[128 = 0]

[124 122 132 140 151 113 165 146 134 137 155 113 134 141 114 139 130 155
 127 124 139 123 142 135 124 126 143 121 146 119 128 117 131 112 122 103
 144 130 135 108 132 126 129 127 118 106 109 137 167 135 114 129 119 108
 128 136 113 113 121  75] => rc + J
[ 91 154 102 151 122  75 100 135 117 106 118 149  91 123 160 138  51 130
 119 140 112 124 141 104 108 158 127  74 126 162 122 171 102 124 119 185
 118 109 113 206 143 132 128 161 172 129 177 143 170 107 153 144 103 114
 112 126 133 104 150 154] => rd + G
[120 141 111 155 139 133 185 155 100 132 143 124 124 122 138 143 113 175
 130 127 145 103 150 109 116 131 149 132 144 125 130 110 138 110 114 118
 132 123 123 139 155 116 154 137 115 111 114 120 216 122 115 124 115 104
 118 134 102 112 116 122] => rc + J
[121 141 107 144 143 158 147 135 118 128 139 110 125 135 136 138  99 144
 121 121 149 116 160 150 129 137 134 153 135 108 179  45 121 116 130  90
 137 131 134 103 150 137 128 125 103 115 116 119 156 114 106 112 117  95
 134 128 109 114 104 122] => Rl + J
[129 109 142 146 136 127 151 162 104 139 156 125 132 139 126 138 128 154
 131 144 132 116 130 185 124 134 141 143 149 128 115 139 128 105 124 106
 145 130 149 125 120 122 126 132 123 112 112 132 164 138 131 120 100 106
 142 147 121  99 139 133] => rc + J
[128 133 127 221 122  89 136 123 101 141 129 139 106 126 137 129 102  99
 134 129 143 121 126 101 131 143 118 114 133 143   4 161 124 120 131 172
 115 108 124 192 147 151 131 147 183 119 136 129 179 135 137 140 123 122
  94 114 106 131 117 110] => Rl + G
[130  95 130 162 120 113 140 147 107 135 126 147 137 124 124 136 107 145
 127 115 113 117 117 126 110 143 121 120 145 116 118 140 138 123 129  99
 132 126 128 126 103 114 114 137 108 118 111 137 174 146 127 110 103 119
 156 140 137 119 145 158] => rd + J
[126 129 137 154 136 139 153 148  99 139 138 122 138 131 116 131 171 174
 127 135 126 116 124 143 133 120 146 142 145 110 157 133 148 137 116  94
 145 135 142  83  98  99 137 119  93 118 121 131 143 133 124 107 122 133
 139 143 126 134 145 121] => lz + J
[127 109 128 132 129 137 130 124 110 162 131 109 145 126 113 127 124  91
 111 121 152 129 132 136 100 126 112 137 134 111  73 103 143 144 133  90
 113 132 130  98 129 149 110 123 129 120 142 131 146 168 105 121 141 136
 159 126 126 146 102 132] => zp + J
[130 155 127 151 125 147 162 137 124 104 133 117 135 127 140 128 142 163
 122 126 128 125 135 140 133 133 128 112 126 112 165 101 145 136 107 131
 138 121 123 107 111 110 127 131  85 147 132 122 179 117 112 121 118 125
 130 127 129 130 123 121] => zp + B
[130 117 125 158 135 131 147 158 119 123 127 116 132 135 124 144 112 169
 131 126 127 121 137 133 121 138 143 134 137 116 174 123 147 113 119 105
 137 119 131 120 114 106 134 137 105 116 122 138 170 118 117 112 105 106
 149 154 135 104 140 134] => rd + J
[123 126 140 119 138 125 147 143 131 116 133 131 112 125 140 151 107 133
 137 130 117 141 133 131 128 122 131 119 128 146 146 149 119 100 122 142
 126 122 119 168 158 132 123 140 141 134 104 109 163 124 150 138 110  98
 128 138 140  85 141 128] => lz + G
[121 135 117 163 147 120 158 156 106 121 144 120 136 125 128 145  93 191
 131 133 119 124 139 132 127 145 142 128 147 129 173 121 125 102 104 113
 145 125 130 121 125 112 127 132  99 108  97 137 176 119 127 124  93  88
 132 136 114  72 142 136] => lz + J
[138 149 114 135 129 121  88 119 125 126 126 145 105 140 147 130  61 103
 121 139 130 132 143 118 111 148 119 106 122 138 155 117 101 121 127 152
 120 125 120 171 159 148 139 115 139 139 144 131  98 129 134 140 123 111
 123 109 131 109 139 130] => rc + G
[141  99 114 170 108 144 137 144  97 152 120 111 132 114 166 130  93 119
 122 122 123 123 137 142 103 153 112 111 132 109 104 110 135 149 108 117
 100 124 122 136 108 133 103 147 113 133 136 126 211 155 111  93 129 129
 167 137 129 128 114 152] => zp + J
[125 116 116 149 128 126 137 143 105 141 129 110 131 126 125 135  97 134
 121 126 126 122 139 133 122 140 124 125 130 124 130 112 125 126 124 107
 126 131 126 124 131 131 117 132 117 122 128 132 173 149 114 120 124 108
 141 132 117 126 126 138] => rc + J
[123 148 107 150 132 134 168 141 105 153 140  96 131 133 136 140 116 165
 122 126 152 120 155 138 127 134 132 133 140 110  86  89 139 121 124 119
 132 124 127 108 145 128 132 133 109 112 130 126 225 130 106 117 123 101
 121 117  93 130 107 120] => zp + J
[139  80 146 151 136 123 152 159 116 134 145 119 140 116 121 132 128 137
 135 121 124 127 123 154 112 136 123 129 143 118  88 131 150 120 116 100
 132 131 132 127 117 126 116 138 101 117 117 130 187 160 130 104 112 116
 157 157 135 102 132 143] => rd + J
[130 116 140 131 131 123 107 129 108 130 134 147 118 131 146 135  76 100
 138 132 118 133 146 126 107 141 112 111 138 141 124 136 119 112 129 148
 125 121 132 167 140 142 132 142 135 137 126 133 121 139 146 120 115 115
 148 133 142  95 144 129] => rd + G
[131  98 117 146 142 124 135 139  96 149 130 110 134 125 123 137 101 115
 124 125 147 121 145 121 115 144 120 135 140  85 110  89 125 135 131 108
 121 105 115 100 142 142 113 133 117 122 137 132 167 149 103 119 128 112
 160 130 123 132 105 127] => zp + J
[132 101 150 143 139 114 126 176 130 129 139 146 137 138 105 131 139 158
 141 133 110 127 110 134 134 117 133 128 139 133 146 172 137 112 118 117
 152 128 139 110  92  94 136 129 102 108 113 135  98 138 145 118 101 130
 141 161 141 120 165 142] => lz + J
[132 148 140 133 132 153 158 136 106 147 138 125 130 139 113 127 161 149
 139 126 130 125 125 138 132 129 130 130 136 129  72 132 151 131 113 158
 138 125 138 142 121 118 140 131 128 127 119 114 188 128 137 120 116 123
 126 110 120 128 121 120] => rc + J
[125  99 134 140 137 115 128 148 116 135 146 127 135 131 117 132 117 130
 140 133 132 120 126 126 121 116 150 129 145 132 115 141 120 116 139 100
 137 129 128 126 125 125 123 121 116 117 120 133 126 145 128 120 112 114
 145 136 125 116 147 144] => rd + J
